Group, then class
[ -7  16  29   9 -10   5   8  22   0  -4 -19   3   3  10   4  19  -1 -13
   6  -3  -1  -8   8   3  -1   0  16   5  -6   0   5  12  -4 -14   2   7
  -2  17  16 -12   3 -12   3   9   2]	<62>:[40]
[  7  -8   1   2  -6   4   1  14  -2  -3  -8   2   4   5  -1  12  -4  -3
   9  -4   2  -1  -1  -5 -20   3  -6  -2   4  -7  -6   3  -7   5   8  19
  -3   6   6  -8   3   0   2  -1   3]	<65>:[27]
[ -1  -8   9  -5  -5   1 -10  13   4   0  -4   0   5  10   6  11 -11   1
   2  -4   4   0   5  -4 -11  -6   1  -2   4  -5  -3 -27  -6   8   4  17
  -4   6   9  -9   1   7  -1  -1   7]	<65>:[27]
[  2   4  15  14  -6   4  10  32  -4  -4 -25   3   4   6  -4  35  -8   5
  -3   8 -10 -13  -7   5 -26  -5   6  -1   0  -4   1  46 -22  -6   4  32
 -19  37  -2 -15   3 -13   2   9  10]	<62>:[40]
[ -1  17 -10   6   6   7   3  -3   2 -13 -16   4   3  -9  -2 -10   6  21
   0   9  -6  -3  -5   4  -3   0 -12   6   3  -4   2  69  -3 -13 -13  14
 -14  13  -4   0  12  -4   6   0   5]	<61>:[30]
[-30  14  10  -9   3   7  -4 -11   8 -12 -16  11  13  -3   2   2   3  11
   2 -10  12   7  14 -14  15  -5 -11   1  -5  -9  -1 -10   5   4   0   5
  -7  -4  -3  -6  14   7  -4  -1  -7]	<65>:[18]
[ -7  10  14  -8  -3   8  -6  -1   6 -10  -7   8  10  -1   1   7   3  -5
  10  -5   9   2   8  -1  20  -4  -8   8  -2   1   1  -5   3  -3   0   3
  -2  -4  11  -5  13  -3  -2  -1  -2]	<65>:[18]
[ -2  16   5  10   0   5   5   4  -3   6  -9   6   1  -2   0   2   3  -1
   0   4  -4  -6  -5   0   0   2  -1   3   1   1   1  28  -3 -11  -5   4
  -4  12   1   1   8  -8   7   1   0]	<67>:[20]
[  3   2  -6  22   1   2   3  -2  -3  -1  -9  -2  -7  -1  -2  -1   3   9
  -4   4  -7  -4  -7   0  -2   4  -3  -1  -2   3  -5  36  -8  -7  -4   0
  -3  11 -14   2   2  -7   3   5   6]	<62>:[22]
[  4   8  -4  20   2   1   0   7  -1   7  -9  -2  -4  -3  -1   4  -2  10
  -7   7  -8  -6  -2   5 -10   2   5   0   0   1  -2  36  -7  -6  -6   3
  -4  18 -14  -4  -2  -7   2  -1   5]	<67>:[36]
[-10  29  36  -8  -3  13  -5 -12   4   7  16  15  -1  -2   9  -7  26 -20
  10  -3  10   1   8   7  46   9  20  13 -13  18   9 -35  21 -14   6 -40
  13 -27  17 -10   7 -12  -2  -7 -12]	<62>:[22]
[ 4  5 -2  8  3 -3  4  6 -1  9 -5 -1 -3  3  3  3 -4  9 -8  4 -6 -4 -1  3
 -1  6  6  0  1  0 -1 11 -2 -1 -2  0 -3 10 -8 -1 -7 -2  0  3  3]	<67>:[36]
[ -8  16   0   2  -1   3  -6   9   0  -9 -19   8   5  -3  -3   1  -1   2
   8   0  -8  -3  -5   3  -4  -6 -14  -1  -1  -5  -1  50  -5  -6  -5  19
 -10  14  17  -1  21  -7   4   4   0]	<61>:[30]
[  5  -1 -16   9  -2  -6   9  17  -4  -3 -25  -2  17  -4  -9   8 -10  21
  -7   7 -10  -8  -7  -1 -24   1 -13  -4   2 -11  -5  56 -13   3  -7  27
 -13  30 -21   6   0   3   3   9   5]	<61>:[34]
[ -6   2  29 -10  -5   4  -5   1   1  -1  17   5   3   3   3   2   2 -23
   7 -16  11   2  10   0  17  -2   7   6  -2   5  12 -65  12  -5  11 -22
  10 -18  19  -7  -1   2  -3  -6  -5]	<65>:[27]
[  5   2 -11   6   1   4   0   8  -2  -7 -17  -1   2   0  -5   3  -8  13
  -2   6  -8  -4  -1   0 -13  -7  -6  -9   2  -5  -4  41  -7   0  -2  18
  -8  21  -8  15   1  -3   2   7   1]	<61>:[34]
[  6  12  13  12  -5   6   8  17  -1  -5 -29  -1  15   3   2  22 -11  14
  -5   3  -4 -14   1   7  -3   1  10   1  -2   2  -3  39 -11  -9  -2   9
 -13  31 -11 -12   3 -13  -2  10   5]	<67>:[20]
[ -8  -8  12 -10  -7  -6   4   5   5  -2   3  -1   6   7  -2   2   4  -3
   0  -9  10   2  16  -1   1  -6   8   5  -3  -4  -2 -39  -3  11   8   7
  -4  -2   5 -11   4   9  -1   1   0]	<65>:[27]
[ -1  24  -1  -3   6   4  -4  -7   4  -6 -14  10   3  -5   0  -6  11  16
   0   7   3  -3   0 -10  19   1  -7   2  -3   4   5  31   3  -3  -6  -4
  -2  -3 -11 -10   9  -6  -2  -2  -5]	<61>:[30]
[ -7   4  -2 -10  -2   5   5  12  14 -24 -32   4  14  -1  -5  12  -9  12
   9  -8  12   1   9  -5 -21 -13 -22  -5  -2 -16  -5  26 -13   8   3  42
 -16  17   2  -8  14   5   3  -1   1]	<65>:[18]
[ 10  -2 -15  15   3  -5   7  14  -5   4 -14  -6  -5  -7  -5   8  -5  12
  -3  -3 -11  -2 -13  -1 -25  -2  -6  -7  -1  -6 -10  57 -12  -7  -1  16
   2  26  -7   1   1  -6   5   8   8]	<62>:[22]
[  6  -6  -2  15  -3  -1  10  22 -10   6 -19  -6  -1   3   4  11  -7  -5
   1   5 -11  -7  -8 -10 -29  -9  -1  -3   0  -6  -3  31  -8  -2   2  28
  -5  26   6  11  -2 -14   3   9   9]	<62>:[22]
[ -5   6   6  -7  -2  54   1   7   2 -22 -13   8  11   2   2   2  -3   0
   7  -9  11  -1   5  -3  -4 -12 -15   0   7  -8  -3   8  -4  -3   4  27
  -7   2  12  -6  11   2   1   3   0]	<65>:[18]
[ -4  12  -1   7  -3   4  11  10   3  -2 -13   7   2  -4  -4  -3   2  -2
   3   4  -2  -2  -3   5  -6   2  -7  -1 -10  -4 -28  46  -1 -10  -2  16
  -3  12   7   0   7  -5   3   5   2]	<61>:[34]
[ -4   0   5  -6  -1   2   5   7   5 -14 -18   7  10   4  -4  12  -5   9
   3  -7  19   0   7  -3  -7  -9 -10  -4  -4  -5  -6   8  -6   7   6  28
 -14  11   1  -9   9   1   2   4  -5]	<65>:[18]
[ -4   4   2   4  -4   5   5  17   4 -19 -32   8  15  -1  -6  14 -13   8
   5  -4   4  -7   5  -1 -25 -16 -19  -8   3 -13  -2  46 -14  -1   1  50
 -17  25   2 -11  16  -1   3   0   0]	<65>:[18]
[ -3  10   9   2 -11   4  -2   5  -4   1  -6   7   2   0   4   1   3 -10
  11  -1  -2  -5  -1   5   9   3   5   6  -5   3   2   2  -1  -4   1  -7
   3   1  14  -5   6  -9  -1  -2  -8]	<62>:[22]
[ 16 -11 -20   6   6   0   4   6   1   0  -7  -9   5   3  -6  12 -12  21
  -9   5  -2  -5  -7  -7 -28   3  -7  -5   5  -5  -6  24 -19  11   0  28
 -10  24 -20   8   1   6   3   8  15]	<67>:[36]
[-10   1  26 -15  -8   1  -7   5  10  -1   3  18   6   5   5   1   1 -18
  10 -12  19   4  15   2  15  -5   7   6  -3   0   8 -42   9  -1 -10  -2
   0 -10  23  -8   6   5  -3  -7  -7]	<65>:[27]
[  5  11   1   0   4   2  -4 -10  -2   1   1   3  -2  -1   4   5   1  17
 -17 -11   4  -5   5  -1  14  10  12   2   5  11  -1  -4   6  -1  -4 -11
  -1   7 -27 -12  -5  -4   2   5   0]	<67>:[36]
[ -9  -6  11  -1  -7   1  -1   8   2  -8   1   1   2   0   2   4  -3 -24
  11  -4   4   8   3   5   0  -7  -5   0   2  -5   4 -14   1  -2  13  10
   3  -4  25   1   3   4  -1   3  -3]	<65>:[27]
[ -9   4  10  -9  -2   8  -1   4   1 -16 -11   8  12  -1  -2  -1   3  -2
  15  -7  11   0  11  -6  -1  -4 -12  -2  -1  -9   3   3  -4  -2   4  19
  -5  18  19  -3  11   2   5  -2  -4]	<65>:[18]
[-14  16  -1  -7   4   5  -2  -4   6  -9  -7  13   6  -3   2 -12  10  -1
  11  -3   6   3   4  -8   8  -5 -13   8  -5  -2   5  26   4 -11  -3   1
  -2  -7  10  -2  14  -5  -3  -3  -4]	<61>:[34]
[ -3  14  -9  -2  -1   4   1  -9   6  -6 -20   7   6  -1  -3  -5   5  22
  -3   7   1  -3  -1  -3   5  -7 -11   5  -2  -1  -7  39  -1 -10  -7  11
 -10   7 -11  -9   9 -11   0   3  -1]	<61>:[30]
[  5  16  23  17  -7   8   7  32  -4   3  -9  11  -7   3   1  17  -5 -16
   5  -6  -6 -15  -4  11  -7   1  18   4  -7   2   5  23  -2 -13   7   4
   1  29  15  -3   6 -16  -6  -7   6]	<62>:[40]
[ -2  -6  12  -3 -10   7   2   9   3  -7 -18   1   6   6  -7   9  -6  -4
  -1  -6   8  -1   8  -5   0  -6   6   5  -2  -5   6 -22  -3  -3   9  12
  -4   5   5  -8   2   2   3  -4   0]	<65>:[27]
[ -5   7  -3  -1   3   2  -1  -2   5  -7 -10  11   2  -1  -2  -2   1   8
   4   3  -4  -4   6   3   0  -3 -10   0   6  -1  -2  18   1  -3   7   6
  -3   2 -10  -2   5  -3   0   3   0]	<61>:[30]
[  4  10  -1   5   2   1   1   3  -1  -4 -11  -1   3  -2   0  -5   3   2
   2   5  12  -2  -4   2   4   1  -6  -1  -1  -3  -3  36  -1  -6   3  11
   2  10   1   1   5  -3   1   0 -30]	<61>:[30]
[ 12  15   0   5   3   3   3   3  -2   3  -8  12   0 -13   0  -1   5   3
   2   3  -2  -1  -1   3   6   2   3   1  -6   3   1  41  -2 -14  -3  -6
  -2   7  -1   3   9 -14  -1   3   2]	<61>:[30]
[  7 -23 -10  10  -1  -5   7  26   1 -11 -20  -2   5   6  -5  24 -16   1
   5  -3  -2  -9   1  -3 -36 -15  -7  -8   6 -19  -3  12 -20   6   6  41
 -19  29   7  -7   0   3   4  10   6]	<65>:[27]
[ -4  31  25  -5  -4   9  -1  -9   9   4  14   7  -2  -7   6  -9  20  -8
   7  -2   3   0   7  -1  41  10  14   5  -8  14  13 -17  26 -13  -3 -39
  14 -21   1  -6   4  -9  -3  -4  -3]	<67>:[36]
[ -2   9   7  13  -6  11   4  15  -5   4  -4   0 -10   1   4  13   2 -23
   9  -2  -6  -9  -8  15  -7  -4   8  -1  -3   2   3  23   6 -39   2  -5
  -1  13  16  -3  -3 -10   4   2   4]	<62>:[22]
[ -3  -5  12  -5 -14   6   3  15   6 -17 -17   9   8   7   0  16  -6 -10
  14 -10  11   0   6   0 -13 -13  -6   0   1  -9   1 -10  -8   2   6  27
  -7   8  17 -12   9   4   3   3  -5]	<65>:[27]
[  8   0  -5  18  -1  -1   8  16  -5   5 -12  -4  -6   0  -1   6  -3  -4
  -3   6 -11  -4  -9   6 -14   2   9   2  -2   1  -1  30 -12  -8  -2   8
 -18  23   1  -3  -6  -6   9   5   4]	<62>:[22]
[  0   3  14   5  -8   4   0  16   1   2  -3   4   0   9  -5   7  -4 -11
   4  -3   3  -3  -2   3  -4  -3   3   2  -3   6   4 -12  -1  -3   4   6
   5   8   5  -8  -1  -3   3   0   7]	<62>:[22]
[ -8  11  15  -4  -4   6   1   0   2  -9  -4   8   7   1   1   2   5  -1
   4 -10  10   2   9 -35  15   1   1   3  -1 -12   1 -14   6   1   3   1
  -1  -6   7 -12   6   2  -1  -3  -4]	<65>:[27]
[ -5  -5   4  -7  -3   8   4  13   6 -18 -30   7  13   3  -5  17  -9   6
   9  -8  10  -3   7  -2 -20 -17 -10  -2   1 -12   1  12  -8   8   5  41
 -22  15   0  -8   9  -3   2   3   3]	<65>:[18]
[ -4   6  12  -9  -6   4  -1   3  -4 -11 -10   4  11   2  -4   5   0  -8
   4 -10  16  -2   9   1   3  -7  -6   3  -6  -1   5  -7   3  -3  -1   7
  -1   1  12  -7  12   0  -4  -3  -9]	<65>:[18]
[  0  13   5  11  -1   2   8  17  -2  -2 -13  -2  -4  -2   5  -1   4  -8
   7  -1 -10  -7 -14  14  -9   1  -1   0  -3  -1  -3  47  -1 -14  -3   6
  -3  17  10   0   4 -13  -2   3   2]	<62>:[22]
[-15   4  15 -13  -2   1  -8   6   4 -14 -11  10  12   1   1  -3   4 -11
  16 -10  12   3  10   1   3 -16 -19   1  -3  -6   5  -4   1   1   1   9
  -2  -5  23  -3  20   3   1  -3  -5]	<65>:[18]
[ -8  -6 -14  -4   1   3   9  10   4 -17 -40  -4  12 -14 -48  14  -9  24
   4   5   9   0   5  -5 -26 -12 -24  -4   4 -13  -7  48 -21   7  -3  47
 -23  29  -6   3  21   4   5   3   2]	<65>:[18]
[  0  -6   6   9  -7  17   7  18   1 -14  -4  -4   1   5 -10   9 -10 -19
  10  -7  -3  -7  -4   2  -7 -12   2   2   1  -4   6   4  -5   2   4  15
  -4  13  15   0  -1   0  -2  -1   3]	<65>:[27]

Group and class of each row
[ 13   6   1   7   3   9  13   8  13 -11   4  -1  -3   1   7   9 -29  -2
 -12 -20  11   0  -5  13  -5 -15  -6   0  -8   5  -2   7  -8 -12   3  -1
  -5  -6   1 -10   3   4  -6   8  -7]	<39>:R
[  0  16  -3  11   6   1   1  24   1  -6   0   7   2 -21   0   2 -13   6
 -17  12 -10   1  -7  -5   0  -2  -2 -12  11  -4  -6  -3   2  -8  -9   9
   0   4   1 -11  -6  18   2  -4 -14]	<40>:S
[-13   5   9  25  10   7  14  -5 -20  -1 -16  -1  -1   3 -13   1   2   4
  -3  -5  16  11   9  10  -3   2 -10  -4  -7  -3   1   6   8 -14  10 -15
  13  -1  10  15   3  13  -5  -4  -7]	<48>:P
[-19 -11   4   5  13   7   2  -7 -19 -16  -9  10   5   9 -19  -4  -1   5
  -7  16   3   4   6  -2  -4  -4  -5 -15  -2   2  -9   7  -3 -13   2 -10
  14   1   9  11  -8   9  -7 -32   0]	<48>:P
[ 28   1  -1  -5   7  10  16   3   2 -16   6 -16   5 -10  -6   6   5  -6
   2 -15   6  -3   5   2  -3 -14  -9  -1  -2   5  16   5   3   0  -3  -2
  -2  -6  -3  -4  -4 -10  17   4  -5]	<40>:F
[ -6   2   5  -8  14   4  11   2 -19 -19 -19   7  -9 -15 -16   1   4   7
  21  -4   3   3  16   5  -3  -3 -11 -10  -5   0  16   6  -4 -21   1 -10
  16  -7  18  17   9  14  17  -4 -12]	<48>:P
[ -9  -5   5  16  -5  -8   0  10  -3  12  -6  -5  -7  -6   8  12   7   2
   1  -4  11   0  -5 -12  -5  -1   0  11  -4   6  -5   0  -1   4   4  -3
  -1  -3  -5  13   5  -8  -9   1   2]	<47>:Y
[ -5  -3   3 -16   1   9  22  -8  -3 -14  -4  -4   7 -37 -12  -3  -6  -9
   0   5   3   5   4  -3   2   9  -1   1 -14   4   6  -9  -6 -12   3   5
   2  -5   9   8   5  11  16   5   0]	<40>:A
[  6  -2   1   7  -4   1   0 -12   5  -9   0   7 -12  18  -3   9 -14  -4
  -4 -11  15 -11  -2  21  -3 -22   3   3  -3   4   1   2  -5   3   2   1
   1  -6  -8  -3  -1  -8 -12   2   1]	<39>:L
[  4  10  -5   0  -4  -7  -3   4   1   1   4  -3   4  17 -11   6  -3  14
  -4 -22  21 -10   2  22  -2 -25  18   1   9  12  11  11  -3   9   2  -9
  16   0  19 -10  -1   3 -22  -6   9]	<39>:R
[  0   4   6   7  -1  -4 -11  -5  -7  10  -6  -7 -10  17 -20  11   5  11
  11 -16  22  -4   1   4  -4  14  11  15   0  -5   8   9   0   4   1  -4
   0   1  -3  23   6 -10 -11   9   3]	<47>:N
